What each symbol does to the states:
from | z j
cg | zj qf
mh | gp rg
gp | bn ml
nl | ld ms
bm | fq ms
sl | ch tg
jd | ll ff
sq | sz hz
bq | dc pq
jb | bh ng
tt | qg sd
hl | cf cg
zj | ll jb
zb | qr hj
ch | tg zb
hp | hq jd
cf | cg hj
ld | fc mz
ml | hl ht
mn | nc sg
fb | pf sg
mp | ll hq
pn | mn hj
fs | pn mn
gd | sz nc
mz | rr sz
gn | rp bn
rr | ml hl
pm | hh qn
jp | bq dc
bf | qr dn
ht | nz mb
ms | hs nl
qg | sd mp
sd | mp tz
bn | cr jp
qn | rr ml
nz | mb ff
gz | jf hl
hs | sf zl
fc | bm cf
ll | hb bf
lt | nl ld
dc | rg gd
fq | fb hs
zl | bn cr
mb | zj sl
cr | tz bq
sg | gn ll
nc | sg gn
hz | ld gp
rp | hp fq
ff | sl mf
ng | hq hq
tg | zb zj
gs | pm hh
pf | bm cr
hh | qg rr
sf | zl bn
qf | tt qg
dn | fs pn
hj | jb bh
bh | ng mf
pq | gd lt
jf | gs mz
tz | tt jf
sz | hz mh
hb | hq qr
hq | jd ll
mf | qf tt
qr | dn fs
rg | tz gz

The rows follow the links: the fewer symbols apart two states are, the more alike their rows tend to be.

Each row is also shifted at random along 6 hidden directions that mean nothing.

Some states, each with a row of numbers:
ld 41,-83,-79,69,-124,-30,-64,-51,71,-46,86,8,-169,65,106,7,14,120,-43,38,45,-8,-134,28,-72,-91,48,-7,-40,-78,9,-113,-87,-64,22,-93,-32,6,236,-186,-33
jd -12,178,38,-170,72,94,82,-53,-81,123,-109,-105,124,-102,218,-79,135,1,-52,7,44,-99,109,92,193,-69,84,20,-10,62,-24,141,49,13,-19,87,75,-18,-171,155,29
ch -42,138,1,-74,-6,-125,16,-116,-112,24,-94,-153,27,114,-34,77,-72,-41,-10,36,44,-100,13,24,-10,56,-150,111,-39,67,-37,-48,53,-39,-120,-18,-159,-60,5,32,-52
hj 91,-24,-54,22,-29,-149,161,35,-53,63,-227,-140,159,14,-88,126,-126,-74,-44,108,10,1,-139,28,0,-11,-98,207,-69,-20,205,26,184,-71,-37,-19,-186,-132,-36,24,153
gz 65,18,32,114,-34,-30,8,49,92,55,64,77,11,-132,-153,-131,1,25,29,-69,-214,-196,130,-32,-136,113,-5,-103,31,-35,32,31,-77,109,35,54,152,27,-221,44,91
bm -290,-247,-98,81,-58,-12,-85,52,94,-151,63,25,-27,-10,114,-3,6,115,45,17,89,25,-162,93,-87,-90,24,-162,-11,29,-16,-64,-79,14,145,-15,-6,-34,236,-38,-92
hz 171,57,-150,184,-65,21,74,-18,39,90,113,-6,-55,-40,71,-55,6,25,-60,-4,-19,-130,-6,-111,14,-25,58,33,-62,-148,148,-6,-77,-71,-8,-77,-1,-34,47,-95,-1
dn 89,-60,-36,-14,41,-89,-2,75,-66,80,-125,-80,82,117,-90,139,-34,71,-105,144,112,78,-62,-46,-22,-11,-20,72,-116,101,85,-7,28,-39,-143,-56,-131,-78,5,17,58
sz 7,10,-45,160,-19,130,-13,44,77,-79,159,136,-179,68,62,-10,62,-50,-12,39,-12,-10,68,-140,19,-22,-3,-66,9,-157,122,-135,-38,92,-79,-68,-23,76,108,-164,-44
nl 392,-113,-39,23,-39,-38,-64,-38,51,-91,-22,57,-93,-5,85,-81,103,120,-205,43,2,44,-164,26,-91,-65,73,-46,17,11,-39,-59,6,11,-29,133,116,44,44,25,-9
mz 47,21,-108,82,-103,-143,87,-25,68,82,85,-23,-118,-38,-66,-21,-138,-1,-108,-21,-153,-2,-30,-23,-81,-48,87,95,-10,-94,155,36,-33,-94,-8,-104,-4,-13,74,-150,120
fs 32,-108,31,72,28,59,-65,170,-19,-46,-35,19,89,229,17,64,87,141,7,127,171,37,-26,-74,-82,-2,3,-232,-129,69,23,-156,-101,111,-140,-63,-48,-31,35,30,29
tz 147,38,-69,125,-23,204,3,-72,137,157,-19,106,19,-3,132,-157,27,242,169,19,0,-137,142,-81,4,0,-67,-62,-166,-89,-159,-87,-92,-11,200,28,145,45,-229,220,-78
pf 70,-119,-158,141,41,87,-14,-88,-1,54,-18,-15,185,-99,88,-113,14,157,-48,-16,63,-18,-126,-67,-37,-86,72,-27,-94,42,-40,111,-33,-71,152,89,123,-33,-81,183,-108
tg -125,146,117,-87,-44,-76,-74,-12,-99,28,-32,-96,26,105,32,-44,58,24,90,-46,32,-248,102,84,-44,119,-108,-110,11,87,-145,-81,-103,57,-77,-24,-113,-66,-17,17,-66
fc 258,-150,-68,98,-89,-91,62,6,43,-73,5,22,-48,45,-24,80,-59,65,-76,30,-8,126,-273,93,-80,-111,47,31,-25,-29,73,-81,11,-102,72,-8,-52,1,184,-81,24
jb 135,63,111,-63,-39,-56,124,69,-21,5,-184,-8,68,61,-30,167,25,-76,107,47,51,26,-142,103,75,43,-93,32,21,-11,57,-40,106,65,49,-99,-128,-13,73,-58,27
dc -15,22,-13,20,67,79,-106,-51,31,-24,59,125,-72,20,-32,-13,22,-52,92,2,15,-41,44,-158,60,101,-138,15,7,-106,-97,-23,-174,69,42,-114,81,43,2,-77,-114
zb -29,0,47,22,55,13,-66,96,-29,-15,-142,-78,134,23,30,-61,94,97,-64,103,26,-241,76,-6,-78,60,-88,-197,-22,90,26,-77,-52,246,-149,137,-49,-146,-168,109,101
jp -55,-21,-40,16,67,48,-120,-106,64,-38,1,62,-6,-82,-5,-39,11,-75,0,-17,26,-132,41,-149,23,80,-86,-5,-10,-64,-35,35,-120,89,0,-21,135,20,-79,0,-83
pq 294,-24,43,-23,-27,73,-149,-153,40,-35,118,136,-161,129,106,14,143,-47,49,-49,93,47,-40,-130,64,93,-37,61,-38,-112,-163,-135,-117,-23,-14,-134,78,194,102,-152,-190
zj 42,184,71,35,5,-36,141,-54,-57,86,-140,-82,62,147,148,25,-10,0,85,55,55,-58,-2,45,80,25,-84,17,-61,62,38,-87,113,10,-18,-38,-184,-41,-23,72,-2
ff 160,186,-68,16,101,-150,206,0,-17,118,-168,-98,90,-26,78,-14,-89,2,-19,-18,45,-96,50,-75,49,-7,-32,-45,64,73,-43,35,-66,31,-24,47,-107,-104,-52,261,74
mb -64,232,-15,98,50,-51,99,-117,-111,76,-2,-97,40,96,87,-63,-71,-60,-39,-31,18,-91,112,1,34,11,-62,40,1,63,18,-27,53,-15,-88,66,-153,-57,-41,122,-10
hb -30,55,137,-233,18,-39,-30,85,-22,104,-88,-24,38,76,55,124,110,23,119,28,149,43,11,83,160,30,36,-119,-15,89,-132,-14,-112,22,-8,-140,-75,48,79,-78,-40
ng 72,176,151,-143,-109,15,47,-31,-51,171,-107,-27,103,44,137,26,177,44,214,-30,117,-88,11,185,198,50,4,-93,-69,-12,-132,-16,-28,1,109,-147,15,56,-25,-52,-96
hl 34,34,64,96,-107,-122,73,8,11,62,62,47,-14,44,-191,27,-101,19,89,-70,-169,18,-58,108,-103,35,7,-25,-34,-1,119,-52,73,-64,52,-50,-46,33,-6,-46,36

Start, symbols taken left to right, then the state you end at.
Answer with the state's name.
-48,165,108,65,-131,-99,-23,-50,-35,146,188,38,-75,104,-89,-53,-60,32,144,-144,-120,-51,33,118,-51,82,74,-155,-42,34,-32,-58,-134,-82,51,-131,-6,79,47,-118,-95
j j j j => tg
-67,146,71,159,44,11,23,28,-1,-187,106,127,-183,304,59,35,-66,-141,29,20,-17,155,55,5,-29,-45,-52,-166,81,36,73,-211,79,102,-53,39,-238,99,155,32,-65
j j j z j => hj
-88,-107,-6,-23,-55,64,-55,-79,-40,-65,75,32,51,52,58,27,49,9,69,-121,97,125,-165,106,43,-68,82,50,-59,45,-136,34,33,-148,116,-35,38,88,176,-32,-231
z j z z j => fq
-99,-59,-73,-12,-87,-4,-98,-158,34,-71,34,-65,-101,-62,148,-72,32,64,-146,78,1,-90,-58,22,-39,-110,29,194,-84,-89,25,-5,69,-109,-41,-17,52,-15,69,-138,-34
j z z j => ms
-63,-123,-57,52,71,39,-128,-19,83,-3,19,90,59,-118,-25,-13,19,23,146,-38,53,-64,-84,-103,-24,91,-45,-94,31,-21,-151,-8,-242,143,130,-47,126,45,-6,59,-122
z j z z z z => qg
28,-79,-122,57,105,97,60,70,-126,82,-14,-62,197,-32,21,5,21,9,-74,-33,146,116,-13,-87,77,-62,72,44,-79,46,38,167,29,-123,-87,-5,-2,-76,27,71,-42
j j j j => pn
7,-217,-63,-40,-52,-98,-125,46,60,-91,-23,-26,-1,-125,14,-62,53,112,-84,5,2,-54,-125,110,-155,-24,62,-173,131,68,-75,61,-186,63,73,70,95,-25,119,-15,9
j z z j j => hj
-121,0,-111,-29,37,54,19,-38,-154,99,68,-99,161,-60,-29,59,-16,-55,7,-137,127,49,-27,-46,113,-1,86,92,-61,-1,-24,219,-49,-211,35,-127,-6,-12,80,-22,-151
z j j j => zl
117,-89,-62,92,109,32,-49,-44,46,-72,-1,136,62,-26,-80,8,7,-83,42,-49,25,44,-141,-166,-4,82,-25,-75,20,-42,-7,34,-115,101,60,-22,143,53,9,53,-125
z z z z j => mp
-20,-49,-63,-20,95,62,52,63,-72,-2,-15,26,139,-55,87,-26,36,-57,-47,-54,101,131,-53,8,84,-101,104,-59,54,28,-5,125,28,-37,63,27,34,4,55,47,-81
j z z z z => fq
-139,92,-45,-79,23,28,111,40,47,130,-172,-25,90,35,263,7,36,80,156,135,161,-90,-9,20,192,-72,85,-164,-80,32,-12,-11,-150,35,102,-99,-8,-86,-20,37,43
j z j => qr
-64,-117,54,66,-118,-54,48,167,32,-129,-19,-17,53,-69,-172,-6,2,26,9,3,-132,-92,-59,176,-169,74,-21,-121,103,-31,115,-22,91,112,58,70,-56,-64,50,-50,89
z z j z j j => tt
-62,-95,-161,153,72,128,22,119,-57,51,59,-32,125,13,19,13,23,36,-43,-21,148,39,42,-199,34,-50,50,-51,-52,-28,68,88,-113,-31,-109,-75,-25,-50,64,41,-50
z j j => bf
286,69,-29,139,12,32,14,-23,-30,20,133,84,-16,-82,-114,-89,29,-120,-83,-104,-103,-16,-12,-66,-27,68,65,-8,79,-109,86,79,-47,42,-95,10,90,76,-51,-41,22
z z j j z j => nc
-167,-142,51,-7,42,92,-101,184,-95,-89,68,-3,122,126,-127,48,116,43,-13,6,155,68,40,-14,-40,86,-8,-123,-16,24,-1,-13,-51,60,-157,9,-74,-9,86,-71,2
j z z z => hp
-39,150,-27,110,63,-92,133,10,-7,-40,12,14,-58,150,32,-3,-118,-89,55,13,23,54,66,-37,-2,-10,-61,-119,74,65,29,-112,-67,60,-27,18,-215,-64,102,121,12
j j z j z z => mp
-148,-33,-236,303,68,63,94,86,149,-41,68,31,-42,-127,1,-123,-64,-21,-84,113,-78,-180,79,-190,-55,-21,5,-86,82,-160,234,29,-137,185,-33,-5,72,-144,-33,14,139
j z j z j z => qg
-222,44,-29,136,-36,21,36,-41,150,-4,86,74,-181,-32,-24,1,-201,5,3,143,-178,55,75,-35,-40,-119,30,122,-45,-87,164,-57,109,-56,70,-2,30,34,-78,-26,106
j j z j => gp
